Below is a small trained network, with its code and all its weights. Each question gives an input and a target symbol and asks what happens when units are switched off, that is, made to give their printed mean instead of their output.

import numpy as np


def w(rows, s, z=0):
    codes = np.array(rows[::2]) - 128.0
    scale = np.full(codes.shape[1], s)
    scale[-1] = z or s
    return codes * scale


def norm(h):
    return h / np.sqrt((h * h).mean(-1, keepdims=True) + 1e-5)


def f(y):
    return np.maximum(y, 0)


def softmax(a):
    e = np.exp(a - a.max(-1, keepdims=True))
    return e / e.sum(-1, keepdims=True)


def log_softmax(a):
    a = a - a.max(-1, keepdims=True)
    return a - np.log(np.exp(a).sum(-1, keepdims=True))


def net(x, mask):
    ids = ['αβελφψω'.index(c) for c in x.split()]
    T = len(ids)
    res = E[ids] + P[:T]
    r = norm(res)
    for j in range(2):
        rows = slice(2 * j, 2 * j + 2)
        q, k, v = (r @ M[0][rows].T for M in (Q, K, V))
        z = softmax(np.where(np.tri(T) > 0, q @ k.T / 2**0.5, -1e9)) @ v
        o = O[0][rows]
        res = res + np.where(mask[j], z, o[:, -1]) @ o[:, :-1]
    y = f(norm(res) @ A[0][:, :-1].T + A[0][:, -1])
    res = res + np.where(mask[2:6], y, B[0][:, -1]) @ B[0][:, :-1]
    return log_softmax(norm(res)[-1] @ U[:, :-1].T + U[:, -1])


Q, K, V, O, A, B = {}, {}, {}, {}, {}, {}
E = w([
[133,69,154,106],'α',
[207,130,91,133],'β',
[86,161,117,148],'ε',
[108,57,149,74],'λ',
[71,146,104,145],'φ',
[157,102,189,161],'ψ',
[114,176,141,8],'ω',
],0.017)
P = w([
[198,145,134,187],'0',
[137,78,105,42],'1',
[122,89,133,68],'2',
[125,96,173,108],'3',
[104,172,87,146],'4',
[184,162,156,152],'5',
[92,2,124,51],'6',
[65,96,105,123],'7',
[79,83,139,87],'8',
],0.008)
Q[0] = w([
[54,137,232,156],'head 1',
[113,119,180,84],'head 1',
[156,64,88,255],'head 2',
[209,53,67,172],'head 2',
],0.0087)
K[0] = w([
[180,253,68,180],'head 1',
[179,168,210,208],'head 1',
[79,172,48,76],'head 2',
[147,153,15,149],'head 2',
],0.0065)
V[0] = w([
[184,249,161,138],'head 1',
[70,153,164,196],'head 1',
[136,64,154,165],'head 2',
[125,126,117,83],'head 2',
],0.013)
O[0] = w([
[42,125,54,12,142],'head 1',
[130,1,136,169,3],'head 1',
[20,195,169,184,146],'head 2',
[182,144,146,70,152],'head 2',
],0.009,0.0031)
A[0] = w([
[72,98,215,119,1],'neuron 1',
[59,83,141,144,88],'neuron 2',
[69,129,82,110,67],'neuron 3',
[255,100,10,164,223],'neuron 4',
],0.01,0.0057)
B[0] = w([
[100,195,80,165,140],'neuron 1',
[132,63,13,229,165],'neuron 2',
[88,157,66,2,161],'neuron 3',
[252,29,190,165,254],'neuron 4',
],0.0058,0.0076)
U = w([
[117,160,166,174,12],'α',
[126,187,125,44,253],'β',
[143,77,58,139,129],'ε',
[126,158,185,163,177],'λ',
[146,97,94,171,4],'φ',
[90,125,126,196,94],'ψ',
[245,185,45,97,210],'ω',
],0.011,0.0029)

Each question gives the input, a string of symbols that net reads in full, and the target symbol t.
The units are the heads (2 rows each of Q, K, V and O) and the neurons (one row each of A and B). Each row of codes is followed by its name. A weight is (code - 128) times the scale printed after its matrix; where a second scale follows, it is the last column's (O, A, B and U).
mask holds one flag per unit, heads first, then neurons. A switched-off unit (its flag False) gives its mean, the last column of its rows in O or B, instead of its output. The means were averaged over made-up inputs and are rounded, as every weight is.
A unit's drop is (log p(t) with every unit on - log p(t) with that unit switched off) / (log p(t) with every unit on - log p(t) with every unit switched off).
The circuit of an input: a set's keep is (log p(t) with only the set's units on - log p(t) with every unit switched off) / (log p(t) with every unit on - log p(t) with every unit switched off). Starting from all 6 units, units are removed one at a time, each time the one whose removal leaves the highest keep (on an exact tie, the one counted first), for as long as the keep stays at least 0.8.
circuit, biggest first: the units of the circuit, biggest drop first
unit that matters most: the unit with the biggest drop
k most important neurons: the k neurons with the biggest drops, biggest first
heads that matter: for each layer, one digit per head in row order, 1 if its drop is at least 0.15 and else 0, layers parted by /
drop of u: that unit's drop, to one decimal
input β λ ω φ, target β: heads that matter -> 00
input λ ε α, target λ: circuit, biggest first -> (head 1; head 2)
input ψ ψ ε, target ψ: unit that matters most -> head 2
input ε φ β φ, target ε: heads that matter -> 10
input ψ ψ λ, target ψ: circuit, biggest first -> (head 2; neuron 2)
input ω β φ, target ω: heads that matter -> 01
input ε β β β α, target β: heads that matter -> 10
input ω β ε, target ω: heads that matter -> 01
input β ψ λ ω ε ψ β ψ ψ, target ψ: 2 most important neurons -> (neuron 4; neuron 1)
input α ω α ε ε ε φ ε, target ε: 2 most important neurons -> (neuron 2; neuron 3)
input λ β ψ ε α ψ λ ψ λ, target ψ: heads that matter -> 11
input ψ α ε α, target ψ: 2 most important neurons -> (neuron 4; neuron 1)
input φ λ β β λ λ, target β: 2 most important neurons -> (neuron 4; neuron 1)
input β ψ β α β β β α, target β: circuit, biggest first -> (head 1)
input ε ψ β ψ, target ε: drop of head 1 -> 2.0
input ε β β ε, target ε: drop of head 1 -> 0.7
input λ β ε λ, target λ: drop of neuron 4 -> -0.1
